Below is a small trained network, with its code and all its weights. Each question gives an input and a class and asks what happens when units are switched off, that is, made to give their printed mean instead of their output.

import numpy as np


def w(rows, s, z=0):
    codes = np.array(rows[::2]) - 128.0
    scale = np.full(codes.shape[1], s)
    scale[-1] = z or s
    return codes * scale


def f(y):
    return y / 2 * (1 + np.tanh(0.7978845608 * (y + 0.044715 * y**3)))


def log_softmax(a):
    a = a - a.max(-1, keepdims=True)
    return a - np.log(np.exp(a).sum(-1, keepdims=True))


def net(x, mask):
    res = np.array(x, float).reshape(1, 7) / 4 @ E
    y = f(res @ A[0][:, :-1].T + A[0][:, -1])
    res = res + np.where(mask, y, B[0][:, -1]) @ B[0][:, :-1]
    return log_softmax(res[-1] @ U[:, :-1].T + U[:, -1])


A, B = {}, {}
E = w([
[126,126,124],'x0',
[117,43,180],'x1',
[128,127,129],'x2',
[254,119,139],'x3',
[128,130,131],'x4',
[126,126,128],'x5',
[125,125,124],'x6',
],0.0093)
A[0] = w([
[110,148,94,70],'N0',
[252,128,124,120],'N1',
[183,102,119,57],'N2',
[152,165,76,43],'N3',
[59,95,143,74],'N4',
[126,50,142,254],'N5',
[187,146,160,63],'N6',
[49,172,149,45],'N7',
[107,181,95,62],'N8',
[139,207,72,103],'N9',
],0.012,0.0083)
B[0] = w([
[137,75,137,123],'N0',
[7,136,131,239],'N1',
[25,37,207,137],'N2',
[194,32,230,128],'N3',
[132,90,180,155],'N4',
[218,189,82,255],'N5',
[27,35,153,144],'N6',
[51,70,174,160],'N7',
[158,66,190,139],'N8',
[255,96,140,181],'N9',
],0.0096,0.0077)
U = w([
[22,33,212,2],'0',
[146,173,83,215],'1',
[152,198,117,175],'2',
[145,206,115,154],'3',
[147,155,83,153],'4',
[147,202,132,140],'5',
[247,41,206,49],'6',
],0.011,0.007)

Each question gives the input, the list of numbers given to net, and the class t.
The units are the neurons (one row each of A and B). Each row of codes is followed by its name. A weight is (code - 128) times the scale printed after its matrix; where a second scale follows, it is the last column's (A, B and U).
mask holds one flag per neuron, in row order. A switched-off neuron (its flag False) gives its mean, the last column of its row in B, instead of its output. The means were averaged over made-up inputs and are rounded, as every weight is.
A unit's drop is (log p(t) with every unit on - log p(t) with that unit switched off) / (log p(t) with every unit on - log p(t) with every unit switched off).
The circuit of an input: a set's keep is (log p(t) with only the set's units on - log p(t) with every unit switched off) / (log p(t) with every unit on - log p(t) with every unit switched off). Starting from all 10 units, units are removed one at a time, each time the one whose removal leaves the highest keep (on an exact tie, the one counted first), for as long as the keep stays at least 0.8.
circuit, biggest first: the units of the circuit, biggest drop first
unit that matters most: the unit with the biggest drop
k most important neurons: the k neurons with the biggest drops, biggest first
drop of u: that unit's drop, to one decimal
input [6,6,2,7,-3,-7,5], class 0: circuit, biggest first -> N1
input [-2,8,0,-6,-1,5,-7], class 6: circuit, biggest first -> N5, N1
input [-2,6,-3,0,5,-3,8], class 3: circuit, biggest first -> N9, N5
input [0,-8,5,-4,-4,-7,-7], class 6: circuit, biggest first -> N9, N8, N1
input [-2,5,3,5,6,-7,3], class 5: 3 most important neurons -> N5, N1, N9
input [4,8,-4,8,7,-6,-2], class 0: 3 most important neurons -> N1, N2, N6
input [0,-8,-6,3,-7,5,3], class 6: circuit, biggest first -> N9, N3
input [-6,-7,6,5,6,-3,1], class 6: 4 most important neurons -> N9, N3, N5, N6
input [3,7,-7,-3,-6,-1,-7], class 2: 2 most important neurons -> N5, N9
input [-7,6,4,5,-5,0,4], class 4: circuit, biggest first -> N5, N1, N9
input [0,-6,1,-6,5,2,-3], class 0: 3 most important neurons -> N5, N7, N8
input [1,8,6,-4,1,-4,3], class 6: 2 most important neurons -> N4, N1
input [5,-5,4,7,-2,-5,3], class 0: 4 most important neurons -> N1, N5, N6, N2
input [-2,7,4,-5,-8,-3,-7], class 1: circuit, biggest first -> N5
input [-1,-6,0,-6,3,1,-1], class 0: 4 most important neurons -> N5, N7, N8, N0
input [1,-8,-7,6,3,-7,-2], class 6: 2 most important neurons -> N9, N3
input [6,-1,2,-7,-4,-7,1], class 0: 4 most important neurons -> N7, N5, N4, N9
input [0,-6,1,-7,5,5,-7], class 0: 3 most important neurons -> N7, N5, N8
input [3,-2,1,-6,0,6,4], class 0: 2 most important neurons -> N7, N5
input [7,-4,5,7,-7,0,-5], class 0: unit that matters most -> N1
input [-7,6,6,-6,1,-7,7], class 3: 2 most important neurons -> N5, N1
input [0,7,7,4,-8,-3,-1], class 1: 2 most important neurons -> N5, N9
input [7,-4,-7,7,-7,5,2], class 0: drop of N6 -> 0.2
input [-2,7,-6,-2,-7,6,-3], class 1: drop of N5 -> 0.2
input [4,-6,-3,8,-7,6,3], class 0: drop of N8 -> 0.0
input [-3,-8,7,-2,-7,4,2], class 6: drop of N9 -> 0.4
input [1,8,-8,-2,3,1,2], class 2: unit that matters most -> N5
